Below are the code and all the weights of a small trained network. Each question names an input and a target symbol and asks about switching units off, where a switched-off unit gives its printed mean instead of its output.

import numpy as np


def w(rows, s, z=0):
    codes = np.array(rows[::2]) - 128.0
    scale = np.full(codes.shape[1], s)
    scale[-1] = z or s
    return codes * scale


def norm(h):
    return h / np.sqrt((h * h).mean(-1, keepdims=True) + 1e-5)


def f(y):
    return y / 2 * (1 + np.tanh(0.7978845608 * (y + 0.044715 * y**3)))


def softmax(a):
    e = np.exp(a - a.max(-1, keepdims=True))
    return e / e.sum(-1, keepdims=True)


def log_softmax(a):
    a = a - a.max(-1, keepdims=True)
    return a - np.log(np.exp(a).sum(-1, keepdims=True))


def net(x, mask):
    ids = ['βδζθμξψ'.index(c) for c in x.split()]
    T = len(ids)
    res = E[ids] + P[:T]
    r = norm(res)
    for j in range(2):
        rows = slice(3 * j, 3 * j + 3)
        q, k, v = (r @ M[0][rows].T for M in (Q, K, V))
        z = softmax(np.where(np.tri(T) > 0, q @ k.T / 3**0.5, -1e9)) @ v
        o = O[0][rows]
        res = res + np.where(mask[j], z, o[:, -1]) @ o[:, :-1]
    y = f(norm(res) @ A[0][:, :-1].T + A[0][:, -1])
    res = res + np.where(mask[2:6], y, B[0][:, -1]) @ B[0][:, :-1]
    return log_softmax(norm(res)[-1] @ U[:, :-1].T + U[:, -1])


Q, K, V, O, A, B = {}, {}, {}, {}, {}, {}
E = w([
[72,166,173,166,229,111],'β',
[247,48,200,198,163,106],'δ',
[216,191,155,112,45,130],'ζ',
[105,67,202,152,70,194],'θ',
[106,55,79,158,56,64],'μ',
[29,134,117,171,22,124],'ξ',
[76,163,77,138,146,25],'ψ',
],0.016)
P = w([
[123,113,6,139,177,197],'0',
[95,114,95,77,136,214],'1',
[114,163,64,184,110,154],'2',
[88,140,138,40,130,133],'3',
[106,197,104,209,112,125],'4',
[90,141,169,40,107,87],'5',
[118,221,140,233,89,91],'6',
[90,136,206,46,95,36],'7',
[99,244,136,181,133,82],'8',
],0.011)
Q[0] = w([
[63,83,160,34,110,87],'H1',
[117,136,242,83,106,74],'H1',
[89,159,212,231,75,14],'H1',
[94,93,80,47,162,170],'H2',
[158,92,7,162,199,245],'H2',
[127,75,129,24,144,116],'H2',
],0.02)
K[0] = w([
[155,203,97,200,129,124],'H1',
[131,140,152,253,92,83],'H1',
[106,156,245,113,90,16],'H1',
[157,130,62,164,169,201],'H2',
[137,94,36,19,172,219],'H2',
[120,154,62,215,136,176],'H2',
],0.021)
V[0] = w([
[141,85,56,176,80,90],'H1',
[147,112,119,103,140,183],'H1',
[50,110,87,115,245,100],'H1',
[140,106,10,62,185,85],'H2',
[144,208,77,120,181,124],'H2',
[220,143,155,109,151,60],'H2',
],0.014)
O[0] = w([
[139,175,68,240,51,147,176],'H1',
[127,109,131,71,135,171,109],'H1',
[97,208,124,36,110,147,2],'H1',
[123,67,122,207,107,10,18],'H2',
[159,110,118,157,177,74,67],'H2',
[211,127,94,141,70,148,149],'H2',
],0.011,0.008)
A[0] = w([
[153,140,116,123,95,59,124],'N1',
[97,170,136,168,191,166,202],'N2',
[162,147,201,121,128,105,25],'N3',
[120,118,2,103,144,158,254],'N4',
],0.022,0.003)
B[0] = w([
[104,86,144,3,97,185,191],'N1',
[155,119,183,158,114,82,255],'N2',
[110,221,57,124,98,166,165],'N3',
[145,132,156,79,91,85,192],'N4',
],0.02,0.006)
U = w([
[111,157,39,58,165,50,116],'β',
[79,54,106,84,71,63,252],'δ',
[166,78,37,140,179,132,186],'ζ',
[44,94,144,125,134,238,152],'θ',
[3,141,57,194,48,118,11],'μ',
[101,188,131,165,146,25,35],'ξ',
[218,158,94,103,68,156,70],'ψ',
],0.0057,0.0038)

Each question gives the input, a string of symbols that net reads in full, and the target symbol t.
The units are the heads (3 rows each of Q, K, V and O) and the neurons (one row each of A and B). Each row of codes is followed by its name. A weight is (code - 128) times the scale printed after its matrix; where a second scale follows, it is the last column's (O, A, B and U).
mask holds one flag per unit, heads first, then neurons. A switched-off unit (its flag False) gives its mean, the last column of its rows in O or B, instead of its output. The means were averaged over made-up inputs and are rounded, as every weight is.
A unit's drop is (log p(t) with every unit on - log p(t) with that unit switched off) / (log p(t) with every unit on - log p(t) with every unit switched off).
The circuit of an input: a set's keep is (log p(t) with only the set's units on - log p(t) with every unit switched off) / (log p(t) with every unit on - log p(t) with every unit switched off). Starting from all 6 units, units are removed one at a time, each time the one whose removal leaves the highest keep (on an exact tie, the one counted first), for as long as the keep stays at least 0.8.
circuit, biggest first: the units of the circuit, biggest drop first
unit that matters most: the unit with the biggest drop
k most important neurons: the k neurons with the biggest drops, biggest first
heads that matter: for each layer, one digit per head in row order, 1 if its drop is at least 0.15 and else 0, layers parted by /
drop of u: that unit's drop, to one decimal
input ξ ψ θ, target δ: unit that matters most => H2
input ψ ζ ξ ζ, target ξ: circuit, biggest first => H2, N2, N1
input β ψ δ δ ζ ψ, target ζ: circuit, biggest first => H1, H2
input ξ θ ψ δ δ ζ θ ξ, target θ: heads that matter => 01
input δ ζ ζ, target ζ: heads that matter => 10
input ξ θ θ θ δ θ δ ψ β, target δ: circuit, biggest first => H2, N1
input ψ δ θ θ β β ψ, target β: heads that matter => 10
input ψ ψ ζ ζ ψ, target ζ: heads that matter => 11
input ξ ζ β δ, target β: heads that matter => 11
input δ θ β δ β δ β, target ψ: heads that matter => 01
input ψ θ ζ μ θ, target μ: heads that matter => 11
input μ δ β, target δ: 3 most important neurons => N4, N2, N3
input δ μ β ξ β ζ μ, target ζ: 2 most important neurons => N2, N4
input θ ψ δ, target δ: heads that matter => 11
input θ δ ζ ζ, target ζ: heads that matter => 10
input μ δ δ ψ ζ, target δ: heads that matter => 01
input δ ξ ζ θ, target ζ: unit that matters most => H1
input δ ζ ξ ψ, target ξ: 2 most important neurons => N2, N1
input ξ ξ ζ ξ ζ, target ξ: drop of N2 => 0.4
input ζ δ δ δ ξ δ θ ζ, target θ: unit that matters most => H2
input μ δ ζ ψ θ β θ ψ, target θ: drop of H2 => 0.1
input θ δ ζ β δ, target β: drop of N4 => 0.0
